
[[ 112   77    4 -102  169   27 -137   31  -92   46   43  -38   -2  -47
    57   -9  177  -32  176   -6  -69]
 [ -55 -152 -161  -70  212  -74  531 -108 -266  174   45 -134  508 -121
  -334  -58 -114 -106  100  -19 -106]
 [ 198  218  158  -40  350   14 -249  150  -76   35   28  190   25   41
   449   55  207 -189  158  -39  -27]
 [ 174  -13   10 -105   81  118 -331  -37  -65  -90   67  -87  -53 -342
  -228   87  132   85  119  208  145]
 [ 136  -31   73  -85  -52   32 -222   15  -15 -114   23  -50 -116 -186
  -173   35   99  143  113  141  142]
 [ 286 -207   23 -115  -53 -273   94  310 -510  318   70 -102   19 -266
   233 -285  169   19 -182  551   65]
 [  32 -293   32   37 -176 -342  471   39 -169 -115 -140  -36  449 -283
   -81 -111 -253 -100 -234  234   68]
 [  21  188   29  -95  278  191 -268  -52   85 -101   93  105    5   65
     4  167  216  -59  289 -204  -82]
 [ -48 -283   -4   13   22 -238  717   47 -321  102   25   36  565 -145
  -248  -70 -231  -83 -134  189  116]
 [ 165   67  160 -143  164   24   38  334 -238  344  213  157 -181  352
   192 -130  344  124  229   42   44]
 [ -19 -200  -34  -80 -213 -194  277   22 -209   29   -3 -137   82 -115
  -179 -120  -21  104  -33  165    3]
 [ 115 -256   15  -75 -249 -216  247   74 -264   74  -30 -190   45 -231
  -243 -179  -59  175  -56  316  127]
 [ 105  232   77   -8  275   81 -365 -172   98 -220 -128  -32   44 -214
   114  187    1 -142  256 -179  -22]
 [ 242  -72  -71 -102  -10  -85 -285  -65 -181  -16  -97 -324  -39 -519
   -80  -84   44   26   29  290    6]
 [ 102 -225   13  -28  198   47  137   34  117 -264  123  216  601 -306
  -384  130  -52 -166 -126  209  161]
 [ -14  112  111  -67   85  -86   83  180    0    9   38  216   15  358
   353  -34  210  -89  133 -214 -173]
 [  68   16  102  -94  -62    7 -110   93   67  -73   43   49 -137  116
   -45  -11  180  119  168  -50   18]
 [  25  -54 -126  -96  -21 -120   15  -90 -206   27  -52 -236   66 -240
   -31  -78   52  -29   56   73 -159]
 [  74  108   50 -168   20   53 -293  228  120  -40  137  158 -210  319
   269  -53  452    3  153 -123 -231]
 [-168 -332   93   48 -651 -377  304   44  222 -598 -175  148  220  -95
   -97   13 -188   23 -375  113   53]
 [  59   -8  154  -42  -48  -34 -150  193  222 -326   48  325   85   94
   182   79  180  -88  -65    5   10]
 [ 134  216   -8  -48  332  -74  -37 -150 -474  326 -125 -310  -48 -243
   222  -34  -43  -58  319  -37  -36]
 [ 145  161  163    8  359   53 -107  -10 -168   19   11  110  123 -162
   105  157   -9  -93  192   23  200]
 [ 283  158   71 -159  160  140 -571   98 -174  129  100 -111 -388 -151
   108    2  344  141  264  171   80]
 [ 243  162  -96  -93  507  110 -309 -143 -231  159  -19 -230  148 -407
    44   32   99 -179  268   45  -94]
 [  29  -20  101   31  -81  -79 -126 -100   30 -347 -103   53  116 -326
   -47  170 -112  -34  -46  105  170]
 [ -68  149   25 -123  411  156  237  147   29  180  240  290  210  559
    67   32  297 -123  347 -393 -234]
 [  83 -235  -77 -146 -118 -171  190  209 -195  107  115  -21  140  -42
   -27 -203  191    8 -127  258 -121]
 [  98 -231 -159 -164 -115  103 -275  -60  162 -323  109 -102  140 -416
  -514   47  162   56  -70  265   -8]
 [ 119 -104   62  -96 -247 -136  -18   99 -109   12  -41 -155 -183  -59
   -68 -144   93  199   74  151   48]
 [  27 -138  -88  -54   61 -254  320   54 -198   34  -51  -53  402 -138
   148 -144  -11 -236 -116   78 -232]
 [  88  145   22  -24   38  -94 -257 -194 -236  -35 -181 -270 -146 -362
   126   59  -51    7  174   38   26]
 [  37 -166  -69  -35 -124 -315  244   -8 -183  -46 -148 -168  254 -247
    95 -154  -86 -124 -140  134 -149]
 [  12  -18  -20 -147   53  177 -277  130  520 -425  157  291  161  211
  -108   97  373 -125   55 -207 -252]
 [ -75  -42 -185   28  354  -50  319 -364  -46 -173 -152 -157  719 -430
  -284  133 -312 -338   83 -163 -154]
 [  15 -111  214  -18 -199 -168  328  213 -198   66   53  150  -37  178
   -11  -68   15  185   23  122  227]
 [ 228  234   81 -101  473  230 -515   82   11  -31  144  174    9  -89
   197  165  325 -151  231   -4   11]
 [  21 -259 -107  -88   60   86  159  -89  -17 -160  144  -12  430 -362
  -628   94  -46   11  -37  233  150]
 [ -10  -33  199   39 -209 -226  150   80  -32 -184 -123  118   22   33
   164   12  -83   31  -30   10  118]
 [ 104  174  130  -12  172   -1 -120  -64 -105    5  -86  -42  -58  -75
   105   72  -12    5  267  -91   79]
 [ 408  212  129  -85  315  -47 -348   78 -570  476  -56 -307 -347 -311
   335 -138  139   98  313  277  170]
 [ -48 -479   21  -53 -330 -260  672  229 -100  -83  124  167  446  -14
  -415 -139  -82   82 -305  323  157]
 [  64 -113  -66   -6  142 -130   34  -19  231 -385  -96  110  597 -259
    81   40  -30 -399 -186  -10 -234]
 [  71  184  102  -64  320   35  -66  132    8   37   65  202   94  237
   322   42  218 -168  214 -218 -137]
 [-115  -86 -107  -79  -94 -127  248  -85  -17  -88  -48 -104  194   16
  -137  -41   -7  -37   65 -137 -218]
 [  32 -313   -3  -35 -216 -332  440  163 -199  -35  -28   18  341 -144
    -3 -176  -75  -69 -273  285  -16]
 [ 270  146  143  -94   32   19 -574  127  -44  -66  -14  -10 -342 -160
   294    4  271   66  126  161   66]
 [  72  114   40  -89  293 -122  124  239 -246  244   86  166  145  238
   528 -107  250 -230   78  -61 -248]
 [  61   -7  -14 -170 -151  -71  -10  111 -165  189   38 -185 -313  189
    10 -198  258  214  232  -30 -153]
 [  95  -89  167 -111 -207 -100  -16  335 -159   51  167  198 -212  167
   132  -84  284  187  -39  247  133]
 [  53 -171  -53  -11  -67 -307  297  -21 -196  -39 -161 -150  348 -280
    71 -138 -144 -162 -138  139 -118]
 [  27 -154 -107  -43  -40 -211  252 -102 -122  -64 -130 -222  316 -283
  -125 -100 -128 -105  -37   68 -140]
 [ 126  237   62  -60  166  -68 -334   10  -62  -25 -110  -47 -142  -19
   479   -1  184 -138  191 -134 -200]
 [ -17   20    0   18  331 -121  300  -35 -152   -8  -44  117  525 -101
   169   59  -99 -326    8  -88 -115]
 [ 181    3   86 -191 -115  -31 -223  344  -37  119  142   50 -352  269
   218 -197  455  160  115   90 -114]
 [ 273 -146  -47 -129   26 -118 -216  183 -143   13   45  -79  101 -336
   130 -160  225 -100 -148  384  -77]
 [  19  199  -93  -64  384  160 -271 -245   99 -183  -30  -51  213 -196
   -43  197   66 -210  273 -250 -176]
 [ 126   41  196   -1  123   64 -278   94  191 -360   44  319  142 -126
    56  215   87  -98  -13   74  190]
 [ 154 -131  -31  -61   82 -160   -6  122  -36 -118  -20   49  340 -250
   167  -79   86 -239 -172  196 -133]
 [  91   17 -143 -112  344  -92  153   26 -233  231   15 -127  316  -61
   162 -144  118 -240  117  -49 -325]
 [  64 -165 -166 -157   44 -112  167   76 -222  148   80 -143  205 -117
   -59 -172  165  -67  -16  154 -227]
 [-101 -263  -87  -24 -379 -208  146 -151  112 -444 -138 -110  261 -349
  -327   30 -168   -2 -192  114  -27]
 [ -63 -262   15  -85 -396 -109   81  133  367 -462   44  183  150   93
  -246  -12  126   44 -174   15  -89]
 [ 169  -48 -161 -138  223    5 -338   67  166 -251   59   57  352 -286
   163    1  279 -351 -136  100 -332]
 [  46   -6  127   -7 -192  -47 -267  -37  329 -482 -123   84  -21 -103
   -50  120   21    7   23  -72   30]
 [-109   71   35 -123  152  144  105  107  155  -51  202  259  104  430
   -81   82  267  -14  240 -309 -144]
 [ 109   -2  209  -53  110  -47  143  314  -29   61  138  318   88  295
   180  -42  191  -21   69    4   67]
 [  47  -44  -73 -163   89  157 -102    7  -80   30  199  -32    5  -80
  -328   46  223  115  174   93   27]
 [   4 -102  109  -48 -265  -65  -48   34   48 -252    7   53  -83  -92
  -185   64   23  177   -3  113  182]
 [  56 -141   15  -63 -109 -126   73   59  -93  -97   14    3  114 -162
   -76  -33   37   16  -65  189   41]
 [ -10 -183  -76  -79   51  -87  370   43  -13  -26   53   17  409    7
  -238  -72   10  -89   16  -26 -123]
 [-230   73  -65  -35  -41   -5  -10 -199  424 -520 -106  118  255  139
   -32  180   22 -199  100 -470 -343]]

[ -69  135   18  399  473  -23 -271 -155 -169  -61  129  174  549 -107
 -156 -402   46  -84  107  196  -21  698 -416 -268  -40  238]  40
[ -70  -43  -14 -251  259  -26 -233  282  -55   50 -122  -41 -150 -210
    1   84  -39   21  144 -416  101  199   59  -49  121    4]  35
[   0  -53 -321  301  298  -15   88 -145  197 -133  223  168  333  -19
 -379  206 -119  -82  -99   94 -123    5  -17  -80  -78   -1]  36
[-212  -51   63  253  301 -203 -251 -272   88  185  261   28   91  157
 -126 -165   23 -315 -262 -144   51   37   49   22  330  114]  47
[ 115  229 -280 -101 -228   -6  188  -51  315  208  694  219 -378  370
  271 -434    0 -411  173  409 -344   -1   68 -489  -48   65]  59
[ -46    6  398  136  219 -325 -143  -48 -293  154 -289  -95  238   -6
  288 -307  155  -99  -44 -189  233   87   62  228  259  181]  32
[-176 -103 -292 -119  187  -26   -6  109   66 -255  120    2   45 -154
 -199  606 -209   28   10 -141    5    7  173  149 -103 -208]  14
[ 194   33    5  -90  119   -5   75  158    5  -16 -269  -28   42  -88
  128 -100   48   61  136 -109  -14   17   33  -18   65   39]  16
[-159  -11 -173  218  299 -183 -117  -48  185   51  275  137  205    2
 -233  -23  -87 -233 -162  -58  -49   49   -2  -83   97  101]  2
[ -77  103   91  -24  116 -233 -107  108   33   96    4   -6   49   13
  203 -318   38 -187  -40  -77    0   79   25    9  197  141]  50
[ 207  261 -602 -147 -255   96  421  130  589 -166  563  202 -172  218
   68 -127 -151 -234  113  539 -535 -145   59 -393 -210  -75]  56
[ -44   39   15 -190   11  -24  -33  -11   -3 -111    5 -136  -95   51
  211   40    7  -55   43  -29  -11   58  122  114  128 -102]  70
[-223   -4  257  197  362 -192 -242 -140 -367 -218 -228 -136  519 -137
   67   36   41   46  -45  -44  203  388  -92  345  108   26]  39
[-196   72  -12 -172   -6   70 -111 -190  -87 -253  249 -151  -40  129
  226   88  -12  -88   82  200  -57  322   34  110   44 -181]  1
[ -66 -121 -274   44  302 -161   34  236  147  -64  -23  112  162 -229
 -294  401 -181   -9  -61 -289   26 -149  147   64  -49  -19]  57
[ 217   32   17  -91   82 -205  199  372   38   17 -442  -19  112 -171
  187  -67    6   67   69 -197   23 -223  152  105   49   92]  64
[ -13  -32  -73    7  299   96 -204  -66   49   23   80   26   -1  -37
 -148  -45    0  -54   45 -165  -13  248  -63 -154  135   16]  9
[-338  -17  -84 -284  151  -42 -295   86  -47 -115  253  -94 -173  -57
   37  270 -115 -106   58 -192   60  292   95   69   86 -151]  8
[ 323  -19  -25  124  178  -25  145   -4  262  151 -239   22   67   50
  -48 -278   82  -50  -92 -143  -96 -269   77  -84  253  133]  18
[ -36 -103  -59 -401  173   19 -153  327   35   16 -198 -117 -307 -204
   15  276  -59   68  117 -521  100   -6  202   51  146 -109]  41
[  89  -10  -51   -9  240  -64  -10  156   89   -2 -201    5   93 -125
  -49  -41   -8   10   16 -213   -1    0   28   -7  105   62]  69
[ 263   88  129  -74  175  -20    7  222  -69   63 -405  -23   84 -143
  208 -352  118   87  207 -153   22  138  -61 -100  104  145]  29
[   7   -1  -87  157  216 -211   -1   69  212  143   44   98  124    5
 -100 -144  -26 -185 -160 -146  -44 -143   68  -54  168  142]  58
[-303  141  -38  -84 -106 -152   13 -148  -74 -338  328 -128  130  152
  298  150  -78 -173  -22  366  -84  195   99  259  -40 -180]  34
[  33   98 -264 -161   32  -41  -11  174  514  121  236   33 -242  108
  -23 -270  -68 -263 -132  -91 -259 -166   86 -224  247   64]  15
[  70   -7  -51  231  469  -54 -220   53  106  241   -1  180  167 -117
 -276 -325   37 -120   -1 -265   16  223 -163 -315  179  259]  5
[ 190   98   68  116  125  -48   66  -55   17    3 -170  -12  215   39
  150 -352  102  -52   25   94  -64   75  -50  -39  128  125]  17
[ -75   78   -4   16   98 -179  -87   -9  195  126  168    6  -28  129
   96 -295   13 -272 -129  -36  -84  -22   62  -47  252  107]  30
[ 239  -28 -126   21  186  203  137  -94   -6 -217 -182  -27  172  -73
  -81  154    9  173  147   52  -66   90  -13   -6  -55  -98]  67
[ 435  101 -469   65 -160  -96  538  155  577  344  407  386 -272  243
    4 -278  -53 -323   60  200 -370 -575  233 -510 -112  155]  63
[-146  -63 -136 -125  238  -59 -200  126  121   60  139   19 -132  -79
 -137  149  -94 -119  -26 -313   21   53  106  -44  148  -21]  66
